Below is a small trained network, with its code and all its weights. Each question gives an input and a target symbol and asks what happens when units are switched off, that is, made to give their printed mean instead of their output.

import numpy as np


def w(rows, s, z=0):
    codes = np.array(rows[::2]) - 128.0
    scale = np.full(codes.shape[1], s)
    scale[-1] = z or s
    return codes * scale


def f(y):
    return y / 2 * (1 + np.tanh(0.7978845608 * (y + 0.044715 * y**3)))


def softmax(a):
    e = np.exp(a - a.max(-1, keepdims=True))
    return e / e.sum(-1, keepdims=True)


def log_softmax(a):
    a = a - a.max(-1, keepdims=True)
    return a - np.log(np.exp(a).sum(-1, keepdims=True))


def net(x, mask):
    ids = ['εξπτφψ'.index(c) for c in x.split()]
    T = len(ids)
    res = E[ids] + P[:T]
    u = 0
    for l in range(2):
        q, k, v = (res @ M[l].T for M in (Q, K, V))
        z = softmax(np.where(np.tri(T) > 0, q @ k.T / 3**0.5, -1e9)) @ v
        res = res + np.where(mask[u], z, O[l][:, -1]) @ O[l][:, :-1]
        u += 1
        y = f(res @ A[l][:, :-1].T + A[l][:, -1])
        res = res + np.where(mask[u : u + 4], y, B[l][:, -1]) @ B[l][:, :-1]
        u += 4
    return log_softmax(res[-1] @ U[:, :-1].T + U[:, -1])


Q, K, V, O, A, B = {}, {}, {}, {}, {}, {}
E = w([
[26,52,184,116,133,117,84,140,102,154,147,185],'ε',
[105,190,193,113,182,242,72,120,229,100,179,151],'ξ',
[187,118,51,119,249,78,105,195,157,93,157,78],'π',
[172,96,190,50,180,110,140,54,122,133,62,123],'τ',
[119,62,84,65,148,90,112,152,108,200,62,152],'φ',
[163,189,125,110,100,39,103,129,117,99,152,201],'ψ',
],0.017)
P = w([
[98,124,31,47,142,144,124,10,141,188,196,127],'0',
[65,129,85,45,186,129,71,57,128,178,155,126],'1',
[146,49,134,194,147,72,181,41,157,183,142,101],'2',
[56,145,154,49,158,144,75,151,143,123,144,119],'3',
[177,61,178,195,157,105,184,114,134,161,109,131],'4',
[175,157,210,17,204,128,62,137,134,104,144,89],'5',
[94,113,133,214,165,145,210,211,54,98,72,161],'6',
[117,160,191,32,175,150,72,238,117,1,93,146],'7',
[189,89,166,240,145,133,230,216,68,2,46,183],'8',
[173,139,199,55,140,111,31,142,163,169,199,52],'9',
],0.0066)
Q[0] = w([
[184,65,143,178,115,128,166,126,114,179,58,113],'0.h1',
[144,126,139,2,174,125,30,139,167,89,133,188],'0.h1',
[79,86,159,180,137,136,175,143,131,218,122,187],'0.h1',
],0.0072)
K[0] = w([
[133,63,135,105,109,133,165,109,125,141,55,149],'0.h1',
[255,178,154,204,146,165,109,250,163,36,120,112],'0.h1',
[102,120,155,209,71,141,143,141,95,154,70,180],'0.h1',
],0.0092)
V[0] = w([
[167,104,152,135,132,52,70,144,110,19,203,151],'0.h1',
[197,252,117,138,208,171,194,83,206,109,20,141],'0.h1',
[160,61,204,115,86,164,92,200,86,113,65,60],'0.h1',
],0.0041)
O[0] = w([
[1,172,243,173,146,169,145,235,133,148,120,188,254],'0.h1',
[78,169,141,136,109,143,176,81,213,47,97,162,207],'0.h1',
[120,201,32,158,168,211,242,162,56,131,137,198,59],'0.h1',
],0.0084,0.004)
A[0] = w([
[50,48,150,209,147,192,98,131,180,153,46,77,249],'0.n1',
[98,186,198,132,145,174,55,131,157,72,200,97,166],'0.n2',
[7,98,174,35,118,108,72,139,144,144,3,134,59],'0.n3',
[175,180,62,144,58,37,137,143,36,179,145,235,162],'0.n4',
],0.0046,0.0011)
B[0] = w([
[173,75,140,61,170,36,122,46,77,110,158,210,188],'0.n1',
[193,88,15,189,138,46,182,51,148,178,161,205,254],'0.n2',
[158,148,150,126,113,254,156,155,209,66,46,161,214],'0.n3',
[170,141,118,132,118,57,82,137,123,200,130,138,140],'0.n4',
],0.0085,0.0066)
Q[1] = w([
[125,180,68,155,87,223,78,78,171,126,169,102],'1.h1',
[92,200,64,238,53,76,171,146,15,229,234,16],'1.h1',
[125,198,157,72,80,119,1,142,190,96,141,164],'1.h1',
],0.0072)
K[1] = w([
[146,136,128,127,132,169,57,77,254,167,176,138],'1.h1',
[70,89,133,64,92,141,56,107,155,204,115,77],'1.h1',
[149,206,112,124,77,67,51,163,159,126,208,146],'1.h1',
],0.0089)
V[1] = w([
[156,2,91,61,225,151,119,139,102,40,177,93],'1.h1',
[80,205,128,74,55,22,134,202,174,92,59,21],'1.h1',
[130,116,186,43,108,187,26,92,68,103,41,127],'1.h1',
],0.0043)
O[1] = w([
[19,218,160,243,92,226,182,215,167,166,155,209,244],'1.h1',
[165,193,227,107,156,111,126,216,172,254,48,156,15],'1.h1',
[126,97,129,96,160,89,226,226,77,167,123,150,2],'1.h1',
],0.0086,0.0057)
A[1] = w([
[168,70,29,150,188,66,161,190,140,107,103,83,222],'1.n1',
[128,56,136,6,148,124,146,103,160,79,148,133,4],'1.n2',
[93,109,185,163,99,118,175,121,104,160,82,169,170],'1.n3',
[84,114,254,78,141,187,78,140,86,152,137,128,154],'1.n4',
],0.0058,0.0018)
B[1] = w([
[75,133,155,158,83,173,89,110,205,138,106,151,217],'1.n1',
[101,147,140,74,106,97,136,156,83,130,92,194,253],'1.n2',
[102,116,88,118,124,112,207,179,150,111,152,177,172],'1.n3',
[107,167,126,85,120,93,75,254,98,111,110,89,185],'1.n4',
],0.011,0.0039)
U = w([
[138,85,121,104,135,120,141,167,76,96,180,104,184],'ε',
[136,98,134,102,109,159,137,90,114,75,141,119,128],'ξ',
[83,134,175,133,148,129,135,145,193,98,147,83,153],'π',
[119,128,152,74,153,110,254,112,127,111,141,86,249],'τ',
[192,69,116,150,116,191,140,121,106,191,92,181,65],'φ',
[165,148,145,120,130,51,108,134,98,101,106,147,39],'ψ',
],0.0062,0.0016)

Each question gives the input, a string of symbols that net reads in full, and the target symbol t.
The units are the heads (3 rows each of Q, K, V and O) and the neurons (one row each of A and B). Each row of codes is followed by its name. A weight is (code - 128) times the scale printed after its matrix; where a second scale follows, it is the last column's (O, A, B and U).
mask holds one flag per unit, layer by layer, with each layer's heads first. A switched-off unit (its flag False) gives its mean, the last column of its rows in O or B, instead of its output. The means were averaged over made-up inputs and are rounded, as every weight is.
A unit's drop is (log p(t) with every unit on - log p(t) with that unit switched off) / (log p(t) with every unit on - log p(t) with every unit switched off).
The circuit of an input: a set's keep is (log p(t) with only the set's units on - log p(t) with every unit switched off) / (log p(t) with every unit on - log p(t) with every unit switched off). Starting from all 10 units, units are removed one at a time, each time the one whose removal leaves the highest keep (on an exact tie, the one counted first), for as long as the keep stays at least 0.8.
circuit, biggest first: the units of the circuit, biggest drop first
k most important neurons: the k neurons with the biggest drops, biggest first
k most important neurons of layer l: the k neurons of layer l with the biggest drops, biggest first
drop when u is switched off: that unit's drop, to one decimal
input ψ ξ τ, target τ: most important neuron -> (0.n2)
input ξ π ε ξ ε ε, target ξ: circuit, biggest first -> (0.n2; 0.n3; 1.h1)
input ψ π ξ φ τ τ, target ξ: circuit, biggest first -> (0.n3; 1.h1; 0.n2; 0.n1)
input π π ε π ξ π π π ξ ε, target ξ: 2 most important neurons -> (0.n2; 0.n3)
input ξ ψ φ ε, target ψ: circuit, biggest first -> (1.h1; 0.n1; 1.n2)
input ψ ψ ξ ξ ε φ, target ξ: circuit, biggest first -> (0.n2; 1.h1; 0.n3; 0.h1)
input ψ π ξ φ, target ξ: circuit, biggest first -> (0.n2; 0.n3; 1.h1; 0.h1)
input ξ τ ψ π ψ τ, target ψ: 2 most important neurons -> (1.n4; 1.n2)
input τ π φ ξ π ε ξ π π τ, target π: 2 most important neurons -> (1.n4; 0.n3)
input ξ τ π φ π τ, target π: 3 most important neurons -> (1.n4; 0.n3; 0.n2)
input π π π π π π φ τ ξ τ, target ξ: circuit, biggest first -> (1.h1; 0.n2; 0.n3)
input π π π ξ τ ξ φ ξ ψ φ, target ψ: 3 most important neurons of layer 0 -> (0.n2; 0.n1; 0.n4)
input ξ π π τ φ ξ ψ ε, target ψ: 2 most important neurons of layer 1 -> (1.n2; 1.n4)
input ξ τ π π φ φ, target π: 3 most important neurons -> (0.n2; 1.n4; 0.n3)
input π ψ φ φ, target ψ: most important neuron -> (0.n2)
input π π π π ξ π τ, target τ: 2 most important neurons of layer 1 -> (1.n3; 1.n1)
input φ π ξ τ ε τ τ π π, target π: 2 most important neurons of layer 1 -> (1.n1; 1.n2)
input π ξ π ξ ψ τ, target ψ: drop when 1.n2 is switched off -> 0.4
input π ξ ε ε π π φ ψ π, target π: drop when 1.n1 is switched off -> 0.1
input τ ξ π τ ε ξ, target ξ: drop when 0.n2 is switched off -> 0.8
